Below is a small trained network, with its code and all its weights. Each question gives an input and a class and asks what happens when units are switched off, that is, made to give their printed mean instead of their output.

import numpy as np


def w(rows, s, z=0):
    codes = np.array(rows[::2]) - 128.0
    scale = np.full(codes.shape[1], s)
    scale[-1] = z or s
    return codes * scale


def f(y):
    return y / 2 * (1 + np.tanh(0.7978845608 * (y + 0.044715 * y**3)))


def log_softmax(a):
    a = a - a.max(-1, keepdims=True)
    return a - np.log(np.exp(a).sum(-1, keepdims=True))


def net(x, mask):
    res = np.array(x, float).reshape(1, 6) / 4 @ E
    y = f(res @ A[0][:, :-1].T + A[0][:, -1])
    res = res + np.where(mask, y, B[0][:, -1]) @ B[0][:, :-1]
    return log_softmax(res[-1] @ U[:, :-1].T + U[:, -1])


A, B = {}, {}
E = w([
[242,186,175,214,91,181,101,136,239,181,17],'x0',
[124,141,142,108,101,143,91,90,101,136,132],'x1',
[136,134,130,138,101,133,136,124,133,112,156],'x2',
[46,79,185,179,24,101,33,205,105,73,65],'x3',
[105,21,207,151,146,226,255,42,124,70,55],'x4',
[137,150,172,149,111,97,130,104,115,121,159],'x5',
],0.0084)
A[0] = w([
[149,164,103,166,78,67,119,145,80,184,149,74],'N1',
[81,38,220,155,132,210,234,75,125,87,91,183],'N2',
[142,157,140,186,126,135,76,71,189,143,90,37],'N3',
[20,20,81,61,166,60,167,143,31,94,226,40],'N4',
[32,120,77,95,148,105,155,112,66,60,176,26],'N5',
[229,134,184,178,114,170,97,153,243,197,56,59],'N6',
[89,124,142,143,135,163,117,131,161,159,165,118],'N7',
[100,29,169,179,115,212,206,45,138,97,98,170],'N8',
[133,232,49,124,109,82,54,233,127,189,209,198],'N9',
[104,103,167,155,87,103,85,187,123,58,87,25],'N10',
[180,141,53,85,183,138,209,3,155,232,214,31],'N11',
[168,92,147,151,153,120,52,98,88,192,138,72],'N12',
[118,118,147,145,94,144,116,163,139,97,148,17],'N13',
[45,98,191,154,68,138,94,157,115,157,103,83],'N14',
[146,40,232,109,155,211,200,49,124,60,94,145],'N15',
[242,205,168,218,52,207,119,137,229,217,11,7],'N16',
[122,213,91,102,86,129,94,195,158,207,167,186],'N17',
[214,186,110,103,204,181,167,32,189,187,169,7],'N18',
[101,208,57,128,123,55,53,195,172,198,187,198],'N19',
[91,79,171,166,93,129,40,170,131,41,88,15],'N20',
[118,114,122,125,194,123,124,156,155,104,68,31],'N21',
[93,110,117,149,115,163,164,53,117,129,73,112],'N22',
[33,60,136,204,44,93,35,170,151,66,70,53],'N23',
],0.0068,0.002)
B[0] = w([
[115,132,87,104,148,101,108,136,178,116,130,156],'N1',
[215,128,70,58,153,65,21,125,173,161,85,246],'N2',
[118,148,160,99,65,153,148,80,138,137,161,161],'N3',
[71,54,208,90,46,160,204,73,134,157,240,234],'N4',
[59,51,196,103,54,157,167,42,88,188,175,189],'N5',
[82,74,207,107,85,166,185,91,158,181,199,221],'N6',
[116,100,123,122,117,98,121,143,99,85,133,127],'N7',
[221,117,85,76,134,72,17,134,189,135,101,233],'N8',
[173,142,69,94,116,80,35,90,215,139,107,230],'N9',
[109,175,118,174,167,164,173,195,71,83,95,177],'N10',
[85,224,134,255,206,203,201,242,79,52,69,206],'N11',
[121,90,91,110,92,142,114,178,164,108,121,132],'N12',
[152,149,126,140,132,177,108,135,113,112,156,135],'N13',
[128,167,138,187,191,151,130,164,79,100,107,177],'N14',
[213,129,114,109,147,75,61,142,142,179,74,238],'N15',
[32,49,216,71,22,179,193,53,125,186,175,253],'N16',
[201,128,87,132,138,86,70,127,166,163,101,189],'N17',
[72,187,116,237,226,163,193,195,65,80,86,201],'N18',
[224,97,102,83,95,90,78,121,152,140,56,218],'N19',
[119,204,73,172,157,166,202,162,52,64,135,190],'N20',
[108,141,135,124,123,102,114,112,118,94,140,134],'N21',
[151,129,104,79,157,93,98,127,134,140,94,168],'N22',
[84,211,76,185,249,185,181,167,74,75,68,220],'N23',
],0.0069,0.014)
U = w([
[253,98,59,62,108,2,8,124,165,148,68,228],'0',
[7,8,200,73,34,160,162,63,114,171,191,139],'1',
[68,232,90,217,187,176,154,221,44,47,60,1],'2',
],0.0094,0.00099)

Each question gives the input, the list of numbers given to net, and the class t.
The units are the neurons (one row each of A and B). Each row of codes is followed by its name. A weight is (code - 128) times the scale printed after its matrix; where a second scale follows, it is the last column's (A, B and U).
mask holds one flag per neuron, in row order. A switched-off neuron (its flag False) gives its mean, the last column of its row in B, instead of its output. The means were averaged over made-up inputs and are rounded, as every weight is.
A unit's drop is (log p(t) with every unit on - log p(t) with that unit switched off) / (log p(t) with every unit on - log p(t) with every unit switched off).
The circuit of an input: a set's keep is (log p(t) with only the set's units on - log p(t) with every unit switched off) / (log p(t) with every unit on - log p(t) with every unit switched off). Starting from the 12 units with the biggest drops (on a tie, the unit counted first), units are removed one at a time, each time the one whose removal leaves the highest keep (on an exact tie, the one counted first), for as long as the keep stays at least 0.8.
circuit, biggest first: the units of the circuit, biggest drop first
top k neurons: the k neurons with the biggest drops, biggest first
drop when u is switched off: that unit's drop, to one decimal
input [-8,2,6,3,-5,-8], class 1: circuit, biggest first	N4
input [-3,2,-2,-8,7,-7], class 2: top 3 neurons	N11, N18, N9
input [0,-2,-6,6,-5,-2], class 2: top 3 neurons	N23, N2, N8
input [0,-6,-4,5,-4,0], class 2: top 4 neurons	N23, N2, N8, N15
input [5,1,-6,6,7,-1], class 0: top 2 neurons	N2, N8
input [-4,-3,-6,-1,4,-6], class 0: top 3 neurons	N16, N2, N6
input [4,-1,-3,7,8,7], class 0: top 2 neurons	N2, N8
input [6,-1,-6,0,5,4], class 1: top 3 neurons	N16, N6, N9
input [3,-7,4,-3,2,-7], class 1: top 2 neurons	N23, N16
input [-5,4,-3,-4,-4,6], class 1: top 3 neurons	N4, N2, N8
input [8,5,-4,7,-5,7], class 1: top 2 neurons	N16, N6
input [-7,0,-4,-4,8,5], class 0: top 3 neurons	N2, N15, N8
input [-2,-5,-3,-7,-5,-1], class 2: top 2 neurons	N11, N18
input [8,-6,2,-4,5,7], class 1: circuit, biggest first	N16
input [6,-2,4,-8,-4,-4], class 2: drop when N11 is switched off	0.9
input [-5,4,4,-4,6,6], class 0: drop when N15 is switched off	0.1
input [8,7,3,-5,-1,2], class 1: drop when N16 is switched off	0.3
input [-5,6,-2,5,6,-7], class 0: drop when N8 is switched off	0.1
